Here is a tiny trained network, its code and every weight. The questions are about switching its units off for an input and a target symbol, where a switched-off unit gives its printed mean instead of its output.

import numpy as np


def w(rows, s, z=0):
    codes = np.array(rows[::2]) - 128.0
    scale = np.full(codes.shape[1], s)
    scale[-1] = z or s
    return codes * scale


def f(y):
    return np.maximum(y, 0)


def softmax(a):
    e = np.exp(a - a.max(-1, keepdims=True))
    return e / e.sum(-1, keepdims=True)


def log_softmax(a):
    a = a - a.max(-1, keepdims=True)
    return a - np.log(np.exp(a).sum(-1, keepdims=True))


def net(x, mask):
    ids = ['ΞΦβδπτ'.index(c) for c in x.split()]
    T = len(ids)
    res = E[ids] + P[:T]
    u = 0
    for l in range(2):
        q, k, v = (res @ M[l].T for M in (Q, K, V))
        z = softmax(np.where(np.tri(T) > 0, q @ k.T / 4**0.5, -1e9)) @ v
        res = res + np.where(mask[u], z, O[l][:, -1]) @ O[l][:, :-1]
        u += 1
        y = f(res @ A[l][:, :-1].T + A[l][:, -1])
        res = res + np.where(mask[u : u + 4], y, B[l][:, -1]) @ B[l][:, :-1]
        u += 4
    return log_softmax(res[-1] @ U[:, :-1].T + U[:, -1])


Q, K, V, O, A, B = {}, {}, {}, {}, {}, {}
E = w([
[253,154,145,143],'Ξ',
[152,92,76,67],'Φ',
[98,145,181,99],'β',
[45,121,109,126],'δ',
[134,102,94,208],'π',
[169,44,210,147],'τ',
],0.019)
P = w([
[114,102,121,3],'0',
[113,104,101,154],'1',
[104,95,114,151],'2',
[97,95,124,149],'3',
[90,87,133,141],'4',
[89,87,154,137],'5',
[91,79,148,134],'6',
[90,82,146,131],'7',
[90,76,151,131],'8',
[83,77,160,128],'9',
[87,77,149,128],'10',
],0.0084)
Q[0] = w([
[164,108,105,166],'0.h1',
[202,72,72,90],'0.h1',
[91,3,109,161],'0.h1',
[94,190,175,101],'0.h1',
],0.016)
K[0] = w([
[99,156,127,53],'0.h1',
[167,143,149,75],'0.h1',
[149,72,87,2],'0.h1',
[91,139,154,203],'0.h1',
],0.015)
V[0] = w([
[198,138,165,123],'0.h1',
[63,119,224,65],'0.h1',
[9,244,19,21],'0.h1',
[195,255,180,77],'0.h1',
],0.0073)
O[0] = w([
[107,244,141,105,137],'0.h1',
[150,254,50,121,131],'0.h1',
[46,93,54,176,77],'0.h1',
[120,239,54,128,3],'0.h1',
],0.0066,0.0038)
A[0] = w([
[150,134,87,181,253],'0.n1',
[146,124,119,246,119],'0.n2',
[111,176,22,113,232],'0.n3',
[49,130,135,83,166],'0.n4',
],0.013,0.0034)
B[0] = w([
[41,184,177,173,211],'0.n1',
[177,118,208,157,254],'0.n2',
[124,65,138,66,177],'0.n3',
[95,180,252,163,169],'0.n4',
],0.012,0.0088)
Q[1] = w([
[112,140,31,122],'1.h1',
[141,57,206,87],'1.h1',
[151,101,198,73],'1.h1',
[92,86,4,130],'1.h1',
],0.015)
K[1] = w([
[141,181,169,236],'1.h1',
[57,152,22,1],'1.h1',
[102,128,114,35],'1.h1',
[90,209,211,207],'1.h1',
],0.0095)
V[1] = w([
[78,183,70,197],'1.h1',
[96,254,68,3],'1.h1',
[212,172,129,98],'1.h1',
[41,88,207,155],'1.h1',
],0.0095)
O[1] = w([
[100,223,210,130,8],'1.h1',
[1,88,187,97,93],'1.h1',
[141,30,188,104,112],'1.h1',
[104,174,70,101,187],'1.h1',
],0.0098,0.017)
A[1] = w([
[104,83,125,189,121],'1.n1',
[65,162,188,254,92],'1.n2',
[36,132,195,84,253],'1.n3',
[103,227,56,70,37],'1.n4',
],0.0099,0.0066)
B[1] = w([
[120,87,102,95,251],'1.n1',
[29,164,67,156,245],'1.n2',
[142,254,145,117,248],'1.n3',
[47,22,160,190,160],'1.n4',
],0.0086,0.011)
U = w([
[122,108,116,229,11],'Ξ',
[165,28,143,164,38],'Φ',
[199,168,83,167,253],'β',
[144,129,187,145,170],'δ',
[121,98,3,54,78],'π',
[134,192,87,123,120],'τ',
],0.0071,0.0053)

Each question gives the input, a string of symbols that net reads in full, and the target symbol t.
The units are the heads (4 rows each of Q, K, V and O) and the neurons (one row each of A and B). Each row of codes is followed by its name. A weight is (code - 128) times the scale printed after its matrix; where a second scale follows, it is the last column's (O, A, B and U).
mask holds one flag per unit, layer by layer, with each layer's heads first. A switched-off unit (its flag False) gives its mean, the last column of its rows in O or B, instead of its output. The means were averaged over made-up inputs and are rounded, as every weight is.
A unit's drop is (log p(t) with every unit on - log p(t) with that unit switched off) / (log p(t) with every unit on - log p(t) with every unit switched off).
The circuit of an input: a set's keep is (log p(t) with only the set's units on - log p(t) with every unit switched off) / (log p(t) with every unit on - log p(t) with every unit switched off). Starting from all 10 units, units are removed one at a time, each time the one whose removal leaves the highest keep (on an exact tie, the one counted first), for as long as the keep stays at least 0.8.
units of the circuit, in order: the units of the circuit, biggest drop first
most important unit: the unit with the biggest drop
top k neurons: the k neurons with the biggest drops, biggest first
top k neurons in layer l: the k neurons of layer l with the biggest drops, biggest first
input δ Ξ δ τ π δ Ξ, target Ξ: top 2 neurons -> (1.n4 0.n3)
input Ξ π δ δ, target δ: units of the circuit, in order -> (0.n4 1.h1 1.n3 0.h1)
input β β π, target τ: top 3 neurons -> (1.n3 0.n2 0.n1)
input β π π Ξ, target τ: most important unit -> 0.n1
input τ Ξ π δ π τ τ δ β, target Φ: units of the circuit, in order -> (0.n4 0.h1 1.h1)
input Ξ β Φ π π δ Φ β Ξ, target δ: top 3 neurons -> (0.n2 1.n2 0.n1)
input π Ξ Ξ τ τ β, target β: units of the circuit, in order -> (1.h1 0.h1)
input δ β δ Φ Φ, target Ξ: top 2 neurons in layer 0 -> (0.n2 0.n3)
input β τ π Ξ Ξ, target τ: units of the circuit, in order -> (0.h1 1.h1 1.n3)
input τ Φ π π π β, target δ: top 3 neurons in layer 0 -> (0.n2 0.n4 0.n1)
input τ δ τ τ Ξ β, target Φ: units of the circuit, in order -> (0.n4 1.h1 0.h1)
input β Φ τ π δ, target τ: units of the circuit, in order -> (0.n2 1.h1 1.n3)
input τ Φ π β β π Φ, target Φ: top 2 neurons in layer 1 -> (1.n2 1.n3)
input π π β τ, target β: units of the circuit, in order -> (1.h1)
input Ξ Ξ τ Φ τ δ π β, target δ: units of the circuit, in order -> (0.h1 1.h1)
input β Ξ π π, target τ: units of the circuit, in order -> (1.h1 1.n3 0.h1 0.n1)
input τ π Ξ, target Φ: top 2 neurons in layer 0 -> (0.n1 0.n4)
input δ π π τ β π τ π δ τ, target Ξ: top 3 neurons -> (1.n4 0.n4 0.n3)
input Ξ π π π π π, target δ: units of the circuit, in order -> (0.h1 1.h1 1.n3)
input δ β π π, target Ξ: units of the circuit, in order -> (1.n4 0.h1 1.h1 0.n1)
input Φ β π Φ τ Ξ τ π Ξ π Ξ, target π: top 3 neurons -> (0.n3 0.n2 0.n4)
input Ξ π τ π π π π, target δ: top 2 neurons in layer 0 -> (0.n2 0.n3)
input δ τ π β, target Ξ: top 4 neurons -> (1.n4 0.n3 0.n4 0.n2)
input β π π τ τ, target τ: top 3 neurons -> (0.n1 1.n3 0.n2)
